Below is a small trained network, with its code and all its weights. Each question gives an input and a target symbol and asks what happens when units are switched off, that is, made to give their printed mean instead of their output.

import numpy as np


def w(rows, s, z=0):
    codes = np.array(rows[::2]) - 128.0
    scale = np.full(codes.shape[1], s)
    scale[-1] = z or s
    return codes * scale


def f(y):
    return np.maximum(y, 0)


def softmax(a):
    e = np.exp(a - a.max(-1, keepdims=True))
    return e / e.sum(-1, keepdims=True)


def log_softmax(a):
    a = a - a.max(-1, keepdims=True)
    return a - np.log(np.exp(a).sum(-1, keepdims=True))


def net(x, mask):
    ids = ['ΔΠΦαβγεζξσψ'.index(c) for c in x.split()]
    T = len(ids)
    res = E[ids] + P[:T]
    r = res
    for j in range(3):
        rows = slice(3 * j, 3 * j + 3)
        q, k, v = (r @ M[0][rows].T for M in (Q, K, V))
        z = softmax(np.where(np.tri(T) > 0, q @ k.T / 3**0.5, -1e9)) @ v
        o = O[0][rows]
        res = res + np.where(mask[j], z, o[:, -1]) @ o[:, :-1]
    y = f(res @ A[0][:, :-1].T + A[0][:, -1])
    res = res + np.where(mask[3:7], y, B[0][:, -1]) @ B[0][:, :-1]
    return log_softmax(res[-1] @ U[:, :-1].T + U[:, -1])


Q, K, V, O, A, B = {}, {}, {}, {}, {}, {}
E = w([
[122,182,29,164],'Δ',
[186,82,67,83],'Π',
[219,187,39,202],'Φ',
[116,27,136,46],'α',
[161,146,83,140],'β',
[155,54,115,188],'γ',
[181,186,51,177],'ε',
[178,43,213,85],'ζ',
[171,206,37,84],'ξ',
[109,162,99,54],'σ',
[183,127,2,213],'ψ',
],0.014)
P = w([
[5,155,143,141],'0',
[151,145,92,137],'1',
[154,134,70,137],'2',
[151,135,56,130],'3',
[156,143,52,105],'4',
[146,147,78,42],'5',
[157,120,43,125],'6',
[163,96,39,141],'7',
[154,114,33,122],'8',
[154,100,36,129],'9',
[160,95,31,136],'10',
[155,77,39,105],'11',
[169,96,22,129],'12',
],0.014)
Q[0] = w([
[114,29,209,171],'H1',
[127,118,95,245],'H1',
[179,120,118,165],'H1',
[63,142,121,162],'H2',
[150,83,27,14],'H2',
[126,186,198,98],'H2',
[131,51,116,116],'H3',
[45,139,213,145],'H3',
[106,151,139,88],'H3',
],0.011)
K[0] = w([
[99,73,176,152],'H1',
[174,124,114,215],'H1',
[70,124,96,156],'H1',
[132,77,158,124],'H2',
[28,136,131,152],'H2',
[187,127,120,91],'H2',
[103,155,136,125],'H3',
[247,134,100,87],'H3',
[108,109,139,158],'H3',
],0.014)
V[0] = w([
[131,173,100,146],'H1',
[125,70,112,111],'H1',
[152,115,123,64],'H1',
[166,225,165,129],'H2',
[144,140,155,8],'H2',
[200,180,58,123],'H2',
[155,65,67,160],'H3',
[153,71,131,195],'H3',
[161,140,238,129],'H3',
],0.015)
O[0] = w([
[94,78,198,92,183],'H1',
[153,185,105,131,162],'H1',
[142,95,99,255,158],'H1',
[13,84,139,59,28],'H2',
[174,14,95,114,124],'H2',
[57,141,70,74,7],'H2',
[146,142,78,167,102],'H3',
[62,190,109,250,80],'H3',
[15,32,196,125,46],'H3',
],0.0092,0.012)
A[0] = w([
[166,198,81,101,115],'N1',
[155,144,255,137,5],'N2',
[158,148,180,228,20],'N3',
[158,56,204,98,105],'N4',
],0.0072,0.0023)
B[0] = w([
[17,17,209,182,249],'N1',
[118,221,133,4,150],'N2',
[84,27,185,150,223],'N3',
[68,246,51,57,189],'N4',
],0.0047,0.013)
U = w([
[163,241,186,65,254],'Δ',
[120,123,3,152,160],'Π',
[57,142,80,119,106],'Φ',
[209,170,195,113,36],'α',
[115,163,144,99,89],'β',
[97,155,220,168,90],'γ',
[91,156,116,102,93],'ε',
[30,43,197,134,183],'ζ',
[58,72,70,84,127],'ξ',
[169,201,151,40,35],'σ',
[115,228,76,149,45],'ψ',
],0.0055,0.0083)

Each question gives the input, a string of symbols that net reads in full, and the target symbol t.
The units are the heads (3 rows each of Q, K, V and O) and the neurons (one row each of A and B). Each row of codes is followed by its name. A weight is (code - 128) times the scale printed after its matrix; where a second scale follows, it is the last column's (O, A, B and U).
mask holds one flag per unit, heads first, then neurons. A switched-off unit (its flag False) gives its mean, the last column of its rows in O or B, instead of its output. The means were averaged over made-up inputs and are rounded, as every weight is.
A unit's drop is (log p(t) with every unit on - log p(t) with that unit switched off) / (log p(t) with every unit on - log p(t) with every unit switched off).
The circuit of an input: a set's keep is (log p(t) with only the set's units on - log p(t) with every unit switched off) / (log p(t) with every unit on - log p(t) with every unit switched off). Starting from all 7 units, units are removed one at a time, each time the one whose removal leaves the highest keep (on an exact tie, the one counted first), for as long as the keep stays at least 0.8.
units of the circuit, in order: the units of the circuit, biggest drop first
unit that matters most: the unit with the biggest drop
top k neurons: the k neurons with the biggest drops, biggest first
heads that matter: for each layer, one digit per head in row order, 1 if its drop is at least 0.15 and else 0, layers parted by /
drop when u is switched off: that unit's drop, to one decimal
input α α ψ ξ σ ξ Φ, target α: units of the circuit, in order	(H2)
input γ ψ α α ψ ψ Φ, target γ: top 2 neurons	(N3; N1)
input Π Δ ζ α Δ σ Φ ε ξ ψ ξ ξ ζ, target Π: units of the circuit, in order	(H2; H1; H3)
input ζ ψ α ξ α ξ ε α Π ξ ξ, target ζ: heads that matter	101
input ζ ζ α ψ ψ ψ ψ, target ζ: heads that matter	001
input γ ε Π ψ ξ α ξ Π α Φ, target γ: heads that matter	011
input ψ Π ξ α α, target ψ: units of the circuit, in order	(H2; H3)
input ψ α ψ α ψ ψ, target ψ: units of the circuit, in order	(H3; H2)
input γ α α Δ ξ Δ, target γ: units of the circuit, in order	(H2; H3; N3; H1)
input ξ α σ α ψ ζ ψ Π ξ ξ α ψ, target ξ: heads that matter	010
input γ Φ σ α α ξ, target γ: top 3 neurons	(N3; N1; N4)
input Π β σ α α Π, target Π: units of the circuit, in order	(H1; H2)
input α α ξ ξ σ Δ α ψ, target α: units of the circuit, in order	(H2; H1)
input Δ α α α ξ ψ ξ ψ ε γ, target Δ: heads that matter	111
input ψ ξ α σ Π α, target ψ: heads that matter	111
input Π α Δ ψ α ξ, target Π: unit that matters most	H1
input ζ ψ α Φ Π α Π γ, target ζ: heads that matter	001
input α ξ Δ α ε Δ σ Φ β Π ζ ξ, target α: heads that matter	010
input Π α σ, target Π: heads that matter	111
input ψ α ξ α α α, target Π: top neuron	(N1)
input α α ξ α ψ σ α γ β β, target α: heads that matter	010
input ξ ψ Π Π ξ Φ ε ξ ψ, target ξ: drop when H2 is switched off	1.0
input ζ ψ ε Φ γ ξ Π, target ζ: drop when H3 is switched off	1.1
input Π ψ ξ ψ ψ ψ ε Δ ψ Δ α ζ, target Π: drop when H2 is switched off	0.2
